Each row has a name. Each piece below is followed by the name of the row it came from. Each question is about the rows just above it.

Z_598: [-8.54,  3.55, -5.00,  5.57,  8.99, -2.64,  7.74]
Z_497: [-3.36, -8.00, -3.79, -8.94, -4.30,  8.12, -1.63]
Z_935: [-1.07, -2.06,  2.25, -3.69,  5.16,  4.45,  4.72]
Z_460: [-6.51, -3.09, -7.82, -5.21, -2.68,  8.72,  7.39]
Z_856: [ 7.35, -3.57, -4.05,  2.98,  2.52,  8.56, -0.66]
Z_19: [ 1.83, -6.78, -7.00,  1.31,  8.97, -8.51,  3.55]
Z_477: [ 7.94, -3.06, -4.10, -1.17, -7.79,  5.89,  3.97]
Z_613: [ 4.25, -1.92,  3.12, -3.11,  2.85,  3.52, -4.17]
Z_747: [-8.00, -3.79, -8.97, -4.30,  6.03,  0.65,  2.12]
Z_553: [ 5.80, -3.35,  6.13,  7.75,  2.51, -4.13,  5.53]
Z_663: [ 9.00, -3.63, -4.72, -1.97,  0.39, -7.03,  5.30]
Z_649: [-4.44, -4.43,  9.01,  7.26, -3.52,  7.12,  0.47]
[-8.51,  3.55] is in which row? | Z_19
Which row holds [-8.00, -3.79, -8.94, -4.30]? | Z_497
Which row holds [ 7.35, -3.57, -4.05]? | Z_856

Z_944: [ 1.22, -2.56,  4.10, -6.84]
Z_880: [-1.57, -3.42,  1.48,  0.47]
Z_758: [ 7.85, -3.42,  1.48,  0.47]
Z_58: [ 1.70, -0.63, -2.64,  2.16]
asked: [-2.56,  4.10] | Z_944
asked: [-1.57, -3.42,  1.48,  0.47] | Z_880

Z_879: [-0.33, -0.25,  1.63, -0.61, -2.82,  0.05, -0.27,  2.09]
Z_530: [ 0.25, -0.15,  1.24, -0.01, -3.49,  0.02, -0.44,  1.57]
Z_495: [ 0.87, -0.38, -0.29, -3.73,  9.68, -0.11, -1.75,  3.60]
Z_297: [-0.11, -0.06,  0.77, -0.37, -1.68,  0.06,  0.17,  0.98]
Z_134: [-0.29, -3.73,  9.66, -0.11, -0.86, -0.07, -0.96,  0.85]
Z_840: [-0.35, -0.41,  1.38, -0.17, -1.40, -0.07, -1.30,  1.79]
Z_222: [-0.29, -0.38,  0.87,  0.09, -0.21, -0.11, -1.47,  1.14]
Z_82: [-0.35, -0.41,  1.38, -0.17, -1.40, -0.07, -1.30,  0.80]
asked: [-0.29, -0.38,  0.87] | Z_222
Which row holds [-1.30,  0.80]? | Z_82
asked: [ 0.87,  0.09, -0.21] | Z_222
asked: [ 0.87, -0.38, -0.29] | Z_495
Where do [-0.29, -3.73,  9.68, -0.11] appear? | Z_495
The row with [ 0.77, -0.37] is | Z_297

Z_925: [ 1.05,  2.20, -0.52,  1.83, -2.90,  0.69,  0.66,  1.34,  1.21]
Z_675: [ 1.05,  2.20, -0.52,  1.83, -2.90,  0.69,  0.66,  1.34,  0.54]
Z_7: [-0.20,  0.86, -2.12,  0.56, -3.34,  0.80,  0.38, -0.50,  0.60]
Z_232: [ 0.02,  0.18, -0.52,  0.34,  0.96, -0.89, -2.10,  0.37, -1.03]
Z_542: [-0.24,  2.82,  0.39,  1.28,  6.67, -0.31, -0.27, -0.05, -0.90]
Z_909: [-1.76, -1.34,  1.94,  2.15, -4.44,  2.43, -0.18, -0.70,  0.56]
Z_798: [ 0.50,  0.33,  0.15, -0.79, -8.56,  0.44, -1.42, -1.81,  0.50]
The row with [ 0.38, -0.50] is | Z_7
asked: [ 1.05,  2.20, -0.52,  1.83, -2.90,  0.69,  0.66,  1.34,  1.21] | Z_925
The row with [-1.42, -1.81,  0.50] is | Z_798

Z_907: [ 0.29,  0.01,  0.34,  0.09, -0.18, -0.26,  0.06,  0.08, -0.18,  0.21,
  0.14,  0.35,  0.18,  0.14, -0.07, -0.02,  0.39, -0.07,  0.34, -0.41]
Z_730: [-0.03, -0.22,  0.40, -0.06,  0.09, -0.51, -0.38,  0.17, -0.14,  0.20,
 -0.27,  0.46,  0.48,  0.38,  0.36, -0.18,  0.27,  0.12,  0.08, -0.06]
Z_889: [ 1.37, -2.08,  2.04,  0.80, -1.33, -0.81,  0.05, -1.42, -1.92,  1.90,
  1.52,  1.72, -0.13,  1.94, -1.86, -1.61,  1.02, -1.93,  0.47,  0.69]
Z_851: [ 0.17,  0.01, -0.16, -0.13, -0.19, -0.18,  0.16, -0.12,  0.01,  0.10,
 -0.16, -0.07,  0.08,  0.00, -0.16, -0.03,  0.15,  0.09,  0.05,  0.03]
Z_913: [ 0.23, -0.17,  0.05,  0.28,  0.25, -0.87, -0.12,  1.41, -0.63,  0.19,
  1.11, -0.37, -0.50, -0.04,  0.38, -0.78, -0.06,  0.28, -0.74,  0.77]
Z_527: [ 0.12, -0.15, -2.96,  0.51, -0.01, -0.19, -3.37, -1.00, -2.56,  0.00,
 -0.17, -0.56,  0.36,  0.21,  0.21,  1.57, -0.43,  2.42, -0.06, -0.33]
Z_354: [ 0.08,  0.09,  0.01, -0.14, -0.05, -0.11, -0.15,  0.01,  0.14,  0.14,
 -0.15, -0.02, -0.06, -0.07, -0.03,  0.17, -0.01, -0.11,  0.00,  0.01]
Z_107: [ 0.71, -0.83,  0.82,  0.81,  1.40, -5.29, -1.19,  6.99, -4.28,  0.96,
  5.48, -2.86, -1.90, -1.16,  2.87, -3.93, -0.76,  1.42, -4.09,  3.51]
asked: [-2.56,  0.00] | Z_527
[-0.87, -0.12,  1.41, -0.63,  0.19] is in which row? | Z_913

Z_160: [ 1.01, -4.24, -9.02, -2.16, -0.51, -1.07, -0.12]
Z_702: [3.75, 0.62, 0.82, 1.66, 1.54, 2.81, 2.08]
Z_298: [-6.82,  3.14,  2.98, -3.86, -4.22, -1.55, -3.03]
Z_874: [-9.03, -2.16, -0.51, -1.07, -0.12, -1.70, -0.06]
asked: [-9.02, -2.16, -0.51, -1.07, -0.12] | Z_160
asked: [3.75, 0.62] | Z_702

Z_686: [-3.57, -0.77, -1.36,  1.11,  0.18,  1.84, -1.29, -1.94, -0.60,  1.96,
 -2.58,  1.31,  0.03,  2.25,  1.72, -1.02,  1.60,  0.84,  0.18]
Z_416: [-0.48, -4.91, -0.37,  1.11, -1.29,  1.84,  0.18, -2.26,  1.62, -3.25,
 -3.09,  1.55,  0.27, -3.57, -0.76,  1.05, -3.45, -0.47,  2.21]
Z_334: [-0.48, -4.91, -0.37,  0.10,  2.21,  4.07, -0.43, -2.26,  1.62, -3.25,
 -3.09,  1.55,  0.27, -3.57, -0.76,  1.05, -3.45, -0.47,  2.21]
asked: [0.84, 0.18] | Z_686
asked: [-0.37,  1.11, -1.29,  1.84] | Z_416
asked: [-0.48, -4.91, -0.37,  1.11, -1.29,  1.84,  0.18, -2.26,  1.62, -3.25,
 -3.09,  1.55,  0.27, -3.57, -0.76,  1.05, -3.45, -0.47,  2.21] | Z_416
asked: [-0.77, -1.36,  1.11,  0.18] | Z_686
[-0.37,  0.10,  2.21] is in which row? | Z_334
asked: [ 1.11,  0.18,  1.84, -1.29] | Z_686

Z_251: [-0.73,  2.07, -1.56,  3.36, -1.57,  2.87, -0.51, -0.09,  2.93]
Z_532: [-5.28, -1.25, -0.83, -3.09,  2.67,  0.84, -1.23, -1.61,  0.44]
Z_392: [-2.34, -2.17, -0.08, -2.86, -0.04, -0.94,  0.24,  1.95,  1.39]
Z_704: [ 0.91, -0.52, -1.34, -0.17,  0.71, -3.30, -0.65,  3.01, -3.69]
Z_837: [-3.72, -0.10, -1.49, -2.12,  5.11,  3.04, -1.46, -3.67, -0.80]
Z_538: [ 3.56,  3.01, -2.03, -0.47, -3.37, -2.92,  0.88,  1.61, -2.97]
Z_898: [ 2.07, -1.56,  3.36, -1.57,  2.88, -0.51, -0.90,  0.67,  0.03]
Z_903: [-0.58,  1.45,  1.59,  2.91,  1.09,  1.78,  2.01,  2.26, -0.69]
Z_631: [ 1.92,  0.67,  0.10,  1.98,  0.99,  0.37,  1.12,  3.49, -2.56]
Z_766: [-2.07, -2.00,  1.76, -9.35,  1.72,  2.80, -0.98,  0.22,  3.47]
[-0.58,  1.45,  1.59] is in which row? | Z_903
asked: [ 2.07, -1.56,  3.36, -1.57,  2.87, -0.51] | Z_251
The row with [-0.94,  0.24,  1.95,  1.39] is | Z_392

